Each row is followed by its class.
[ 343  306   61   57 -254  101  127 -104 -123 -385  654  243  345   48
  236  335  234  100  383 -321 -185  152  236  123  446  346  284 -106
  109   68  -65 -108 -181  -73  105 -110  -19] => nes
[ 460  184  136  314 -186 -210 -564  545  -63 -234  480  506  553   76
   23  218  -50 -132 -125  -79   59 -218  373   41  601  -78 -136  499
  -42 -439  378  -91  -21 -319  202 -555   27] => Ruko
[ 400  142  121  342 -122 -274 -721  506  -14 -194  480  481  486   33
  -49  266  -94 -154 -127  -75   72 -106  325   80  678  -76 -206  467
    4 -532  428 -141    0 -318  174 -574   67] => Kel
[ 549  318  177  365   33  235 -152  -26 -130 -617  432 -218  423  334
  235 -121   64 -158  147 -448 -200   48  414 -211  811  155  147  -13
  -53 -232   35  -58   35 -186   52 -394 -129] => nes
[ 392  219   52   67 -276  131   87 -123 -178 -452  593  228  341   93
  243  352  175   51  313 -348 -208  151  204  141  346  342  253 -206
  113  -21  -28  -76 -203  -67  103 -183  -68] => Keve
[ 679    6  250  255 -302 -169 -836  410 -141 -133  322  425  625   45
 -359  505 -161 -320  -10    9 -102 -306  429 -143  769  -68    0  561
 -224 -486  250 -187   82 -243   -2 -419  -93] => Ruko
[ 609   38  259  256 -202 -212 -787  456  -45 -288  365  458  596   68
 -259  365 -248 -341  -75  -38  -92 -257  438 -179  893   32  -35  615
 -139 -416  229 -192   37 -273  -43 -410  -47] => kozan
[ 622   35  191  314 -213 -183 -714  509  -70 -310  357  346  634  122
 -254  403 -285 -271 -104    0  -61 -269  492 -134  860  -67  -64  646
 -172 -509  293 -131   49 -328  -17 -546   -8] => tefep
[ 267  381   29   90 -295  153  294  -42 -279 -431  652  176  296  122
  324  409  196  153  273 -289 -176   86  150  128  388  238  203 -116
  241  150 -149  -43 -215   13  190 -176   -3] => tefep
[ 345  246   38   71 -254  177  248  -79 -194 -408  533  141  355   68
  269  398  198  105  299 -310 -146  115  164  161  284  300  281 -140
  152  120 -157  -41 -144   16   91 -260  -99] => nes
[ 658   74  238  330 -243 -236 -785  464 -116 -243  399  509  617  104
 -271  340 -229 -335  -63  -26 -125 -201  467  -99  868  -66  -65  579
 -165 -425  212 -146   48 -289   22 -428   41] => palek
[ 551  196  189  360 -199 -222 -643  474   57 -194  444  571  590   59
   10  265 -106 -194 -117  -76   60 -112  467  135  685  -72 -171  542
  -48 -410  380 -157  -32 -288   99 -508  126] => Kel
[ 614  244  209  340  -26  304  -62  -42 -189 -650  365 -237  412  297
  139    3   -2 -167  146 -496 -155  -54  335 -234  829  127  147    6
  -81 -198    8 -100   27  -65   18 -411 -175] => sir
[ 354  179   74  306 -151 -273 -659  523  -21 -210  545  503  472   34
  -27  352  -21  -84  -71  -59   87 -116  433  156  688  -35 -155  466
  -55 -474  419  -87  -15 -286  216 -580   59] => sir
[ 620    0  240  255 -224 -170 -783  460  -63 -240  349  425  598  104
 -227  423 -222 -257  -36  -24  -97 -238  446 -169  860  -29  -63  633
 -163 -416  254 -194   25 -273   11 -402   22] => Kel
[ 671   74  235  308 -225 -256 -819  481 -123 -187  396  453  622  134
 -268  385 -211 -315  -71   -2  -93 -260  439  -97  852  -71  -78  590
 -178 -469  285 -151   48 -272  -28 -486   71] => Ruko
[ 552  347  116  395   -3  196   51   -9  -91 -638  297 -214  407  304
  132    7  -88 -167  149 -414 -151   49  287 -103  706   -5  105   -7
  129 -118  -61   -7   43  -66   -8 -491  -19] => sir
[ 458  149   25  395 -156 -320 -704  493   55 -197  467  517  529   31
  -53  323 -107 -202  -66  -26   35  -71  406  182  642  -83 -156  506
    3 -531  451  -95    7 -322  165 -573  136] => tefep
[ 301  283  -43  127 -278   34  146   -5 -257 -420  669  207  316  167
  284  343  187   66  266 -307 -191  126  126  143  382  300  172 -107
  209   58  -95  -43 -147    6  150 -229   28] => kozan
[ 365  374   43  111 -291   91  240  -65 -141 -398  566  176  388  124
  365  295  143   92  239 -294 -157  100  180  176  312  220  226  -76
  223  107  -56   -3 -188   -9  130 -220   94] => Ruko
[ 514  160   72  405 -179 -282 -677  464   50 -256  361  537  545   -6
  -47  300  -75 -245 -120  -61   18  -90  439  144  702  -88 -134  464
  -29 -472  461  -80   32 -326  171 -558  130] => deba
[ 495  221   89  325 -217 -281 -625  444  -91 -160  552  588  539   85
   42  257  -19 -165  -51  -28  -48 -128  477   89  661  -58  -97  526
  -10 -373  362  -96  -58 -305  220 -395  110] => deba
[ 505  268   90  369    0  165  -31   32 -155 -617  452 -210  396  267
  160  -20   82 -135  130 -433 -144   19  350 -185  744    6  122  -49
   47 -171   95 -129   48 -150   35 -456  -71] => kozan
[ 395  269   13  119 -232  174  175  -92 -185 -460  547  165  359   93
  320  270  174   63  271 -331 -197  113  251  108  352  289  245 -140
  120   20  -53    7 -151  -57  177 -173  -39] => feg
[ 484  115   24  377 -188 -255 -688  494 -104 -241  460  469  523   61
  -27  299 -148 -148 -105  -19   10 -120  322  117  691  -11 -157  545
  -87 -526  315  -56   -5 -254  148 -676   41] => tefep
[ 617   25  292  260 -209 -182 -752  467  -35 -240  313  410  615   73
 -256  427 -270 -290 -124  -50  -52 -274  447 -166  881  -32  -70  612
 -139 -417  254 -177   45 -253  -11 -419   -6] => Kel
[ 568  331   97  412    0  173  -42  -30  -93 -647  334 -319  414  338
  248  -24  -11 -150   69 -437 -153   71  307 -123  755   73  106  -17
   80 -170   52  -23   40 -159  -15 -522   -7] => deba
[ 457  327  107  396   50  180  -53  -35 -262 -587  353 -259  337  288
  157   57    1 -130  174 -443 -165   58  250 -166  708  -31   63  -87
   88 -171 -104  -36   29  -40   -1 -490  -80] => palek
[ 578  338  190  403  -24  241  -26  -38 -223 -631  347 -254  406  344
  171  -23  -82 -216  122 -415 -164    0  347 -203  671  -39   92   54
  104 -172  -54  -47   35  -93    1 -479  -60] => tefep
[ 397  285   27  101 -222  147  149  -35 -101 -542  713  227  370   77
  297  192  213  174  282 -340 -229  129  208  158  516  378  248 -112
  136  -89   74  -75 -222 -151  124 -178   16] => Keve
[ 412  381   42  190 -237   86  201  -90 -136 -457  616  170  400  168
  335  180   61   22  195 -297 -185  178  268  170  404  238  225  -39
  253   21  -71   20 -183  -26  103 -221  148] => tefep
[ 624  317  129  410   14  226  -29  -40  -52 -619  336 -314  486  326
  262  -49   13 -147  136 -460 -140   12  395 -112  719   55  139   62
    1 -202  100  -46   22 -159  -67 -501  -40] => deba
[ 224  325   -8  110 -233   74  269  -71 -122 -470  551   83  379  126
  289  306   72  147  208 -286 -129  102   82  135  319  293  217  -87
  254  -19  -81   17 -186  -33   44 -314  -30] => kan
[ 414  111  121  367 -151 -295 -764  520   -3 -221  461  559  517   -5
  -15  230  -93 -169 -100  -51   25  -86  285  130  660   22 -176  475
  -64 -519  393  -92  -12 -308  125 -647  -14] => Keve
[ 420  139   79  291 -170 -305 -661  476   14 -205  522  500  548   87
  -57  359  -86 -140  -61  -40   56 -100  410  197  623  -54 -115  532
  -11 -474  377 -111  -48 -338  143 -547   69] => palek
[ 508  253  159  406   52  223  -47   20 -230 -673  312 -195  369  305
  157   26   51  -99  193 -518 -144   32  352 -210  729   16   38 -112
   62 -208  -13  -78   43 -102  -19 -525  -63] => Keve
[ 576   21  192  317 -185 -269 -811  478  -67 -253  384  477  601  111
 -217  321 -233 -296 -103   41 -119 -199  477 -117  832  -80  -59  585
 -132 -417  247  -80   41 -302   47 -482   63] => kan
[ 395  249  -16  106 -245   68  318  -78 -185 -499  508  178  357   58
  172  408   99   49  246 -319 -162  111  158  136  426  254  267 -168
  203   67  -59  -25 -140    0   50 -256   62] => deba
[ 372  377  -46  100 -312   48  315  -47 -209 -421  548  136  358   72
  216  404  120   87  281 -316 -178   81   84  125  301  189  232 -137
  207   71 -115  -21 -158   -5   29 -222   11] => Ruko
[ 487  245  124  374  -19  148  -29  -39 -151 -617  389 -147  404  322
  169   -4   71 -138  162 -418 -147   84  324 -147  672   53  150  -59
   72 -125    4  -66   46 -107   10 -494   10] => kan
[ 398  339   55   90 -293  107  310 -116 -141 -453  475   92  400  103
  212  430   29  -18  230 -375 -136   19  129  136  339  253  246  -84
  230  136 -147  -63 -142   78  -37 -262  -51] => kozan
[ 479  192  142  389   72  203  -34  -49 -130 -625  401 -247  368  239
  135    3   73  -67  151 -421  -96   62  329 -131  723   34  121 -133
   16 -216   54  -97   25  -96  -42 -515  -62] => kan
[ 448   98  106  343 -152 -266 -709  518  -60 -238  474  560  483   57
  -10  283  -62 -150  -78  -76   71 -101  396  123  746    4 -166  490
 -108 -442  388 -113    4 -258  219 -625   68] => sir
[ 372  315   20  107 -253  118  111  -94 -109 -428  695  192  376   85
  327  235  190   75  323 -309 -188  162  263  119  464  374  270  -63
   91  -89   56  -89 -170 -136  129 -150   -9] => tefep
[ 412  313   70   83 -328  123  232  -70 -131 -382  577  173  411   91
  260  349  200   19  293 -313 -154   78  169  118  320  237  285  -57
  145  109  -48  -80 -123  -45   69 -183   14] => Ruko
[ 451  197  191  374 -142 -296 -665  468   17 -208  422  569  527  142
 -120  307 -174 -303  -85 -111   47 -136  374  109  641  -52 -194  461
   53 -398  284  -93  -22 -227  118 -496  123] => nes
[ 369  147   12  350 -171 -306 -686  527  -43 -162  504  514  521   65
   33  280    5 -104  -80  -20   16 -139  334  110  573  -67 -146  523
  -18 -455  389  -92   -5 -329  220 -572    5] => kan
[ 639   19  192  287 -280 -289 -784  481  -94 -239  437  610  583   39
 -276  392 -191 -256  -35   -5 -152 -188  482  -99  828  -22  -42  521
 -138 -404  259 -161   -6 -280   42 -371   48] => Keve
[ 466  120   99  332 -159 -282 -669  530 -104 -228  528  484  491  103
  -29  272  -80 -101  -85  -58   50 -164  349   93  667  -17 -178  450
  -62 -524  382  -98  -30 -280  175 -583   46] => Ruko
[ 522  195  220  313  -14  272  -21  -79 -192 -609  321 -189  396  242
    7  138    5 -156  142 -427 -106  -45  335 -222  662   26  162 -107
   31 -188  -79  -94   21  -49  -62 -435 -178] => kan
[ 511  263  175  331  -22  286   19   68 -208 -719  406 -201  376  303
  162  -42   74    0  164 -516 -133  -33  406 -276  817  105  119  -72
  -24 -205   38  -85   14 -162  121 -434 -104] => sir
[ 363  221  -12   57 -266  190  284  -38 -237 -464  541  237  365   48
  290  359  178  133  248 -320 -172   68  140  130  381  324  241 -171
  169   73 -126  -57 -176   -7  162 -227  -95] => kozan
[ 471  139   78  351 -181 -297 -688  523   16 -245  472  525  550   50
  -77  295  -84 -189  -88  -79   -8 -149  414  114  622  -79 -135  501
  -16 -496  412  -81   -3 -333  158 -527   26] => Keve
[ 629   50  174  342 -223 -239 -798  489  -24 -306  363  473  598  114
 -247  338 -274 -287  -85   12 -106 -206  465 -133  893  -44  -98  627
 -158 -440  294 -121   24 -322   15 -475  137] => feg
[ 561  116   13  401 -199 -282 -732  455  103 -200  367  565  562   47
  -68  336  -81 -273 -144  -23   54  -55  436  162  646  -94 -135  483
  -30 -480  433 -105   17 -353  160 -579  155] => deba
[ 415  416   75   96 -279  165  306  -58 -204 -473  598  189  391  125
  301  312  156  141  245 -340 -166   70  242  121  407  252  224  -83
  195   68 -160    2 -206   -3   36 -176   95] => Ruko
[ 265  345   -1   72 -302   93  240  -38 -204 -407  673  127  325  135
  352  344  231  182  264 -357 -151  116  173  101  363  248  197  -95
  200   91  -34  -80 -192  -59  191 -146   10] => Kel
[ 364  395   46  162 -190   94  235  -67 -136 -403  543  210  399  134
  340  156   59   19  248 -337 -175  166  161  117  430  261  184 -100
  210   34  -76  -15 -176  -43   90 -216   41] => sir
[ 507  132   24  350 -149 -269 -728  416  -59 -162  454  393  567   58
  -42  273  -78 -191 -126   -6   -9 -125  454  141  620  -78  -69  510
  -55 -580  419  -25   25 -316  164 -590   -1] => deba
[ 494  153   34  350 -225 -305 -752  496  -28 -205  480  532  519   61
  -82  346  -60 -111  -87    7   -6  -74  367  152  710  -51 -148  455
  -64 -493  341  -69  -45 -293  150 -560  165] => Ruko
[ 489  126   46  412 -175 -203 -654  529   -9 -276  351  465  575   86
  -34  316 -121 -186 -100  -65   35 -150  404   77  712  -69 -187  548
  -60 -543  385  -93   35 -335  181 -619   45] => tefep
[ 556  237  198  375  -38  240  -60 -112 -209 -542  282 -312  412  343
  155  125   -4 -248  118 -458 -111  -16  339 -223  621   14  123  -51
   41 -136  -14  -82   48  -19  -44 -457 -106] => deba
[ 588  289  142  378   -1  193  -96  -19 -130 -589  360 -171  423  218
   43   12   72 -154  224 -426 -203   45  342 -149  841  -24  155  -64
   21 -212   71 -152   96 -219   36 -439  -63] => palek
[ 504  353   74  391   -8  214   20  -20 -280 -663  280 -223  388  304
  182   27  -27  -63  162 -465 -196   15  232 -173  769    5   68  -67
   71 -169  -72  -43   36  -85   26 -589  -13] => palek
[ 557  246   85  390  -34  196   16  -43 -186 -671  326 -220  399  293
  200   50  -13 -140  142 -470 -157   37  272 -151  744  126   84  -57
   18 -216   42  -44   19  -94  -14 -472  -34] => deba
[ 358  301   12   78 -245  199  239  -96 -198 -424  488  221  363   40
  306  335  153   91  284 -268 -219  134  153  175  361  262  293  -97
  181  124 -160   30 -171   56  164 -212  -27] => sir
[ 409  301   87   88 -211  148  144  -81 -169 -374  543  168  357   98
  170  387  128  -10  261 -373 -173   52  198   53  371  216  232 -124
  180   30 -117  -64 -137   32   54 -119  -14] => Kel
[ 292  312  -29   79 -182  149  256  -56 -222 -438  548  208  316   33
  375  332  188  131  327 -325 -183  113  125  159  287  282  248 -164
  168   55  -98  -10 -161    3  153 -261  -72] => palek
[ 653   27  146  303 -209 -270 -767  479  -90 -263  373  497  599   49
 -317  401 -238 -322  -53   14 -100 -222  486 -102  833  -77  -56  601
 -192 -473  294 -125   60 -321   -8 -466   30] => feg
[ 629   76  252  309 -215 -231 -775  466  -66 -227  435  489  602  132
 -235  330 -202 -348  -91  -26  -69 -212  452 -115  875  -14  -80  576
 -118 -386  229 -213   33 -279  -23 -432    4] => kozan
[ 295  269   53  124 -228  194  307  -43 -205 -461  494  156  364  100
  311  343  173  116  301 -371 -121   72  162   84  301  318  193 -159
  164   45  -88  -19 -139    7   97 -254  -40] => feg
[ 327  283   13   41 -313  119  221  -33 -355 -489  703  266  327   70
  220  359  198  178  288 -311 -217   93  154   84  461  366  262  -90
  104    3 -170  -34 -176  -16  125 -191  -29] => palek
[ 672   -2  189  390 -201 -255 -815  542    4 -308  351  544  615  101
 -249  310 -248 -296  -98   -8 -104 -156  414  -22  830  -67 -135  547
 -100 -477  338 -152   11 -333    0 -538  109] => Keve
[ 425  163  136  321 -143 -226 -608  503   25 -221  434  498  565  103
    4  269 -106 -144  -51  -91   45 -167  406   78  627   10 -141  512
  -35 -437  346 -108  -41 -310  153 -521   -5] => nes
[ 339  256   35   44 -217  129   92 -119 -241 -441  642  306  280  101
  277  282  169   54  215 -291 -200  201  205  122  353  302  263 -197
  184   33 -133    8 -221   31  199 -154   70] => Kel
[ 494   59   44  317 -158 -282 -727  528   10 -256  452  562  544   91
 -131  334 -123 -220 -114   -9   29 -114  371  150  615  -11 -115  506
  -81 -508  366  -84  -20 -333  146 -608   30] => nes
[ 435  170  113  389 -175 -270 -710  509   22 -215  524  606  495   78
  -53  286  -91 -246 -113  -53   85  -90  359  137  673  -36 -206  475
   -9 -500  406 -136  -24 -319  197 -566  118] => tefep
[ 570  234   84  405    4  248  -37   17 -204 -674  355 -264  401  281
  183   -4   62  -69  129 -467 -128   31  351 -172  739   90   93  -33
  -52 -236    2  -33   58 -132   -9 -547  -88] => feg
[ 469  166   81  361 -175 -283 -709  515  -21 -172  476  456  522   63
    7  261  -45 -111  -98  -26   38 -135  307  121  685  -41 -154  525
  -39 -470  365 -102   -6 -284  172 -581   46] => Ruko
[ 314  364   19   99 -284  111  280 -119 -294 -404  580  160  357  124
  262  338   54  117  294 -291 -224   98   96  152  301  235  230 -112
  248   70 -221   25 -205   70   88 -234   11] => palek
[ 571   92  262  280 -181 -199 -709  515 -119 -319  379  482  589  163
 -220  360 -294 -221  -97  -24 -120 -259  485 -167  899   11  -91  593
 -101 -368  136  -79  -32 -236   14 -425   90] => nes
[ 368  281  -25   95 -260  149  238 -100 -175 -441  510  227  334  -17
  204  425  118    6  304 -323 -183  112   59  122  351  328  260 -135
  180   -7 -116  -46 -124   10   71 -196  -68] => tefep
